[100 = 0]
[ 77  96 147 107 133 103 118 118  71  94  59  89  57  65  76  69 101 100
  55 113  96  79  72 119 104 148 123  87  78 131 113 105 123  85 101  94
  49 148  97  85  98  84 145 117 113  67  77  93  70 110 103  50  81  99
  42  95 105  96 127  59 106  93  54 113 163  96 123 100  93 103  73 109
  42  75  73  95  49  93 128  77  90 118 114  82 103  81  84 119  94 135
 112 102 126 101  74  81  64 118 100  93 133 124 107] : 13
[ 80  81 121  96  58  59 114  95  70 104 148  76 105  94 104  84 147  90
 132 137  75 113 146 118 127 101 139  94  90 137  87 127  48 107 133 102
  95 133  88  99  60 101  90 125  97  65  85 104 116  97  96 134 104 108
  32  72 113  98  75 117  76 106 160  75  47  51  97 109 104 119 127  96
 147  95 100  90  57 116  83 131 158 106  92 122 101  95 138  73 114  87
  79  96 108 115 103 122 121 101 105 107  61  80  92] : 14
[ 92 111 145 101  85  57 102  84  85 112 115  95  44  89  78  69 111  57
  98 157  93 104 113 117 114 122 144  84  93 156 107  97  65 120 127 105
  95 179  89 104  59  91 102 147 113  82  63  87  60  86  89  71 104 124
  45  66 107 105  89 118  77  91 114  92  64  93 110 113  97  83 100 118
 145  90  96  77   8 160  73 144 159 120  86 117  91  83 128  51  81 103
  88  78 151  96 104 105 113 102 131 114  56  78  83] : 15
[ 74 136 138  64 168 112 109 121 127 152  92 117  55  66  84  85  29  44
  97  88 116 102 103 108 110 103 109 103 108 101  93  97 122  79 162 190
 146 116 106  91 103  87  64 148 113  97  89  71  64 105 104  30  91 106
 139 101  80 109  97 116  85  87  70  79 151 134 125  69  72  83 106 136
 118 109  79 122  64 154 105 171  95 103  56 128  75  84  65 115 116 113
 131  84 102  84 155  38 111  87 142  83  81  84  85] : 7
[105 115 101  61 131 117  96 109 159 159  89 120 102  89  99  90  35  51
 107  70 126 106  98 121  81  67  85 105 114  98 108 115 101  85 147 148
 122  98 106 100 103 101  76 133 122 116  93  91  97  74 119  59  88 106
 158 109  96 127  93 142  84  85  67  84  99 113 100  96  87  75  99 136
 154 117  71 106  71 137  87 150 111 105  47 132  62 101  87 130 133 102
 100  92  96  82 154  49 114  85 131 101 120  74 108] : 4
[150  90 107 123  83  83 108  51  75  85  96  60 160 123  98 134 164 141
 127 125 115 120 123  59  98 125  86 130 136  81  91  80  98 130  89  68
 140 117 128 125  97 113 131  67  69 105  90 100  79 111  99 108 131 116
 112  80 110 112  91 137  83 100 158 105  75 103  84  89 127  94 121  76
 103  73  97 111  91  87 103  81 108 108 110  66 112  77 115  56 102  89
  91 108 136 127  85 123 105 103  80 147  35  74  99] : 10
[134 103  70 122 130 142  87 102 128 120  88 118 121 123 117 131  90 123
  93  64 120  91  81  63  82  91  56 131 150  66  94  72 137  85  47 101
 134  55 122  89 125 110  63  79  89 134 124 110 123 104 104 110 101 106
 192 109  93 112 103 121 117 107  71 128 106 137 103  89 106  79 100  83
  93 107  95 113 160 101 105  78  60  79 119  65 117 116  82 115 116  77
 115 101  95 102  97 105 105 102  92 107  98  85 111] : 2
[ 80 117 119  87 162 120 109 120  99 114  84 114  74  73  85  98  61  74
  68  78 110  88  77 110 104 126  93 116 114  94  74 104 144  65 105 131
 107 106 130  64 111  88  89 131 115  89 111  92  92 111 106  68  92 101
 128 108  89  92 107  90 112  97  46 105 175 134 132  76  91  87  94 109
  49 103  73 115  80 124 129 100  65  82  99  94 109  94  66 134 103 142
 139 108  96 100 115  76  85 107 116  60  88 107  99] : 8
[126 115  61 114 138 155  85 109 124 114  96 130 119 116 116 124  66  83
  85  62 119  98  63  85  83  51  63  96 104  72 107 110 131 115  75 115
 105  33 106 118 137 118  90  76  92 135 120 107 110  89 106  85 121  91
 151 127  90 101 108  95 116 118  86 108 103 146  96 111 101  98  82 106
  72 110 124  97 169  79 115  78  60  99 112 101  87 116  71  99  93 111
 103 113  93  75 111  84 103  88 105  87 141  99 108] : 1
[133  91  66  91  67  96  92  88 121 120 137 103 145 127 132 142 104  84
 146  96 115 122 131  69 106  58  78 108 124  83  98 120  70 117 125 105
 144  65 109 132  93 120  77 107 100 125  91 112 116  76 100 121 131 104
 150 102  94 111  72 136  93 106 152  98  34 106  78  99 117  99 128  99
 160 105 119 102 152  98  76 118 117 103  74 131  91 108 110  66 107  73
  83  97  94 103 136 112 123  80 108 131  71  61  95] : 5
[ 86 113  74  83 134 114 101  74 135 144 122  98 170  96 107 134  78  66
 133  59 107 115 109 112  94  51  63 139 129  73  57  89 105  82 109 141
 157  63 117 100 113 118  64 115  94 112 137 102 129  86 109 144 111 114
 171 112  98 108  64 158  79 114 136  78  70 116 100  95  93  86 128  93
 145 126  93 115 111 104 100 137 102  66  91 115 102 108  88 109 137 105
 100 117  69  99 142  86 148  84 100  91  40  49 112] : 3
[126 101 120 151 142 138 117 113  56  98  63  96  77  92  84 112 120 121
  79 114  96  87  67  45 109 133 100 100 115  95 109  92 145 112  76 106
 107  91 106  89 112 101 118  87  92  79  74  92  64 142  91  35 113 105
 115  95  87 101 118  82 112 133 102 126 145 129 111  85 112 116  92  87
  13  40  91 115 154  92 153  67  71 124 137  57 131  91  70 105 106 101
 116 110 145 102  78  94  82 100 101 100 110 104 108] : 8
[143  91 100 137  82 103 103  79  70  86 107  88 121 122  95 125 157 124
 108 131 101 107 103  69 103 108 100 105 121  97 102 120  78 140  82  62
 110 105 106 115  86 115 107  91  88  92  74 108  99 115  93  92 132 120
  91  80 107 109  92 114  92 128 152 105  50  92  85 110 141 113 114  81
  91  51 105  93 120  98 101  81 124 121 128  85 108  96 117  61 103  83
  89 110 148 110  86 126 102  97 101 133  69  76 105] : 10
[ 97  91  82  59  79  64  97  71 121 107 138  90 160 113 119 125 113  71
 146  95 103 131 137 101 104  78  88 120 116  82  68 116  60 101 137 123
 135 101 114 117  84 106  72 132 100 116 113 109 121  76 102 165 106 112
 116 106 102  98  64 149  81  94 147  70  53  89  96  93  98  87 131  99
 176 132 105 106  90 117  67 135 131  74  67 143 100  97 120  77 113  98
 102 101  70 118 134 105 125  95 102 108  29  65  90] : 9
[ 68  94  96  72  84  68 103  99 102  89 132 109  92  93  98  87  95  95
 116  97  79 100 124 125 115 100 111 101  91 109  78 108  81  73 117 119
 103 102  99  79  72  89  63 130  98  82 127 101 129 101 102 145  93 100
  82  95 101  80  89 102 108  94  95  78  95  75 110  91  89 100 117 106
 125 131  97  99  76 127  83 135 111  74  90 122  98 107 111 101 103 105
 114  96  68 109 116 112 110 111  95  65  70 107  91] : 11
[ 98 109  55 104 116 144  83 124 123 120 126 120 157 122 129 129  85 128
 106  49 112 103 100  94  86  59  65 117 129  56  84 102 118  88  63 104
 135  21 108  83 135 114  55  63  90 131 143 117 154 101 109 139 102  90
 165 118  97 114  94 111 109 114 108 106  87 113  88  92 111 106 115  74
 107 122  99 114 165  64 108  71  63  72 102  79 119 126  90 138 128  82
 106 116  48  96  97 109 113  92  92  96 116 100 113] : 0

[ 96  97  93  99 100 100  99 104  97 119  98  99 108 103 104 100 102  96
  87 100 107 103  91 102 101  95 105  96 113  90 110 100 100  98 103 103
 101 102 102  97  97  99  99 100 101  96 107 100 100  99 100 103 106  89
 100  96  96  99  95  99 102 100  93  98  99  99 100 100  98  99 101 116
 101 103 104 100 102 105 102 102 104  96 101 100 106  93 100 101 104  98
 103  88 100 101 101 120 101 103 109 103  87  98 112 103 102  98  98 103
 142 105  99 102 102 100  97 110  94 105  99  98  91 104  95  98 101 100
 106  98 103 102  99  99 105 103  96 101  85  95  89 101 100 100 103 109
 104 106  95 103  98  98  99  97  97 103  99  98  98 101 101 100  91  99
  99  98 101  97 102  97 102 100  99 100 101  99 104 100 100  91  95  97
 101  98 105 102 105  99 101 101 101 102 106  95  99  98 107 101  87  97
 100 103] : 9
[107 113  99 103 107 102  99  82 109  58 108 102  94 101  83 103 100 114
 130 100  47 100 112  95  99 110  84 115  41 141  77 103  99 100  89  81
  93  98 112 106 105 111  99  97  95 127  72 100  99 104 107  99  89 117
 103 117 119 104 105 101  97  99 100  98 101 103  99 103 107  99 102  75
 102  88  89 105  99  89 101  92  92 113 102  98  76 144 111  99  95 104
 107 127 101  85  94  57  97  88  79  95 145  99  69  92  96 105 110  89
  15  85 103  92  96 101 111  85 124  77  99 116 124  86 104  99  98 101
 114  96  84  88 100 101  96  95  99  93 122 120 128 101 101  99  89  53
  85  94 116  91 115 107 110 130  99 105 100 106 104  97 100  99 129 108
  75 110 100 105  78 100  95 100 103  94 118 106  96 103  95 115 138 107
  92 103  98  96  76 105  97  99  97  98 120 106  99  96 176  99 122  98
  95  87] : 1
[ 92  90  99  99  90  97 102 122  93 139  92  99 106 101 116 100 101  94
  62 100 136 103  87 103 102  91 113  81 148  68 127  96 102 101 110 110
 107 107  99  93 101  91 101 104 105  78 122 100 100  96 101  97 108  75
  98  89  89  98  94  99 103 103  94 102 100  99 101  97  95 102  99 105
  95 111 106  97 106 117  96 109 107  88  98 102 124  60  92 102 100  96
  94  74 100 116 103 143  97 110 118 104  65 101 121 105 102  98  92 107
 172 112  97 106  95 101  91 115  75 116 100  86  83 113  98  96 100  99
 104 101 112 110 105  96 108 103  96 107  89  81  72  99  99 102 109 140
 115 107  86 107  98  90  94  74 100  91 100  97  96 102 104 100  78  93
 116  93 104  94 117  97 106 101  95 106  91  94 104 100 104  87  72  93
 111  97 105 106 112  95 108 102 105 103  83  94 102 101  37 101  81 112
 107 114] : 13
[ 93  92  93  98  97  98 101 109  96 117  95  99 107 104 109 100 101  95
  79 100 125 102  92 102  98  94 109  89 116  80 118  97 100  99 107 107
 104 103 103  96  99  94 100 102 103  85 112 100  98  96  99  96 107  83
  99  93  92  99  98  98 101 102  95  98  98  99 102  99  94 101  98 114
  98 107 104  99 104 109 100 105 106  94  99 101 111  85  91 101 105  96
  94  83  99 108 102 130  99 106 111 103  77 100 113 106 102  97  94 105
 145 104  98 103  98 101  94 111  87 114 101  91  86 107  96  97 100  99
 105 101 107 107 102  97 104 102  98 106  82  92  84  98 100 101 106 119
 107 107  93 104  99  96  97  86 100  95 100  97  97 101  99 100  83  95
 111  95 104  96 106  97 101 100  97 103 104  96 101 100 103  87  83  95
 105  97 102 102 101  97 104 101 103 100  96  97 100  99  59  96  92 102
 104 109] : 11
[103 104  91 102  99 100  99  93 102  92 102 102 102  96  97 103 101 103
 103 102  79  99 102  98  96 101  96 111  83 118  91  98 100 102  98  99
 100 102 107 100 100 102 102  99  99 109  92 100 100 101 107 101  96 110
 103 104 106 101 103 100  98 100  94  99  99 102 100 101 103  94  98  99
 101 100  96 101 100  98 101  97  99 105 101  99 101 114 105 101  93 100
 100 107 101  91  97  90  99  97  97 100 118  99  91  97 100 100 104  96
  58  99 101  97  95  98 104 100 106  92 100 106 113  88  95  98  99 101
 106 100  95  98  98  96 102  97  99 101  98 104 106  99 100 100  98  86
 100  98 110  97 106 103 103 117  99 101 100 102 100 101 102 100 107 101
  87 103  98 102  92 101  97  99  98  97 108 101  99 102 100 102 109 101
  98 101 103 100  92 102  99 101  99  99  97 104  99  99 124  98 106  97
  98  98] : 6
[ 89  83 106  92  92  96 100 126  92 147  90  93 113 111 122  95 101  90
  76  98 165 110  86 105 102  90 119  73 162  51 145  95 102  97 110 113
 105  99 100  93  97  89  97 105 105  72 132  99 100  93  95  99 116  80
  95  81  85  98  92  98 105 100  95 106 100  96 101  99  89 108 101 111
  96 123 112  94 107 124 100 107 109  86  96 102 121  36  82 101 116  94
  91  68  99 118  97 141 106 111 125 104  43  99 140 113 103  97  90 112
 200 111  96 106 103 103  87 122  71 123  97  82  79 125 103  94 101  98
 103  96 119 113 112 102 108 107  97 104  73  79  76 100 100 100 109 149
 113 116  75  97  78  88  93  67  97  98  93  90  97  97  94  99  72  88
 123  92 107  91 124  94 106 102  97 110  97  92 101  96 104  80  66  91
 113  92 102 105 112  96 105 100 106 106 110  90 101 100  16 104  81 114
 120 116] : 15
[100 101  92 101  97 101 102 102 100 103  99 103 100  99 101 101 101  99
  91 100  94  99 100 100  96  99 102 104  94 101  99  99 100 101 103 100
 102 102 100  97 101  99 103 100 101  96 103 100 101  99 105 103  99  97
 100  97 101 100 101  99 100 101  95  96 100 100 101  99 102  99  99 104
 102  98  98 101 102  97 101  99 100 101 101 100 102 104 102 101  98  99
 101 100 100  94  99 110  95  99 101 102 104  99  96 101 100 100  99 103
  93 101 100  99  99  99 100 103  99 101  99 101  99  96  95  98 100 100
 104  99 100 103  96  99 101 100  98 102  95  96  95  98 100 100 101  93
 107  98 108 100 106 101  98 105  99  97 100 100  99 102 101  99  98 100
  96 100 101  99 104 100  99 100  97  99 102 100 102 101 101  96  94  99
 101 100 101 100 103 100 101 101 100  98  94 100 100 101  98  98 101 102
  99  99] : 8
[ 99 100 103  97  99  99  99 104  98 113  98  98 103 102 103 100 100  99
 101  99 115 103  94 101  98  98 104  93 110  90 107 101 100  99 102 104
 100  99 102  98  98  98  98 100 100  94 104 100 101 100 100 101 105  95
  98  96 101 100  99 100 100 100  97 103 100  99 100 100  99 102 101 114
 100 106 102  99 102 104 101  99 103  96  99 100 103  90  98 100 104 100
  97  95 101 103  99 104 101 102 103 101  96  98 110 104 101  98  98 102
 112 102 100  99 102 101  98 101  92 109  96  98  92 104 101  95 100 100
 102  99 104 103 104 101 102 103 100 101 100  95  95  99 100  98 103 112
 103 104  91 101  97  96  99  96  99 101  98  98 100 100  95 101  98  98
 103  99 100  98 102  98 102 100  98 101 102  96  99 100 101  96  95  98
 100  97 100 102 102 100 103 100 101 100 106  97 101  99  93 100  99 101
 107 104] : 9
[106  95  88 100 106  99  95  95 100 113 101  96 116 106 100 101 102 100
 101 102 115 104  93 100  98  93 105  94  89  96 108  98 100  98  99  96
  95 101 107  95  97 100  94  99 100  94 107  99 101 101  98 107 106  97
 101  98 100 102  98  97 102  96  87  98  99  98 100 103  97  96 102 126
 102  95 105  98 102 102 112  93 106  99 102 100  97 101  95 101 109  97
  96  94 100  97  97  96 108 105 109 103 102  96 117  99 103  97  99  99
 138 101 102  99 102 101  97 113 101  96  95 103  89 101  91  93 103  99
 112  88 101  99  97 103 105 106  97 102  30  96  96 100 100  96  98  99
  98 108  93  97 102 101 104 103  97 108  95  98 100  97  90  99  95 100
  85 101  97  96  91  96 103  97 102  98 120  99 102  99 100  96 122 101
  95  98 106  99 103 101 101 102 102 102 135  98  96  96 106 109 105  93
  98 104] : 8
[108 115  85 105 106 101  99  80 109  52 109 105 103  99  80 104 104 116
 118 103  37  99 113  94  97 108  80 122  30 146  75 102  98 102  88  77
  94 105 118 102 105 112 102  98  94 129  70 100 100 103 111 104  86 119
 105 118 123 105 105 100  98  99  85  94 100 104 100 104 107  95 101  82
 103  86  86 105  99  85 107  89  91 113 104  97  77 153 109 100  86 102
 104 127 101  76  89  53  89  87  80  97 150 100  72  90  97 102 114  83
   0  94 104  86  93  98 110  92 132  71 101 119 125  84  96  97  98 101
 127  93  81  85  96  97  96  96  98  99 115 120 124  99 100  98  87  30
  92  93 130  91 137 110 115 147  97 108  99 106 105  99 100  98 130 108
  59 112 100 103  71  99  90  97 102  90 126 109  98 104  95 113 151 109
  94 105 106  95  75 106  95 102  96  96 120 114  97  98 200 105 137 104
  99  84] : 0
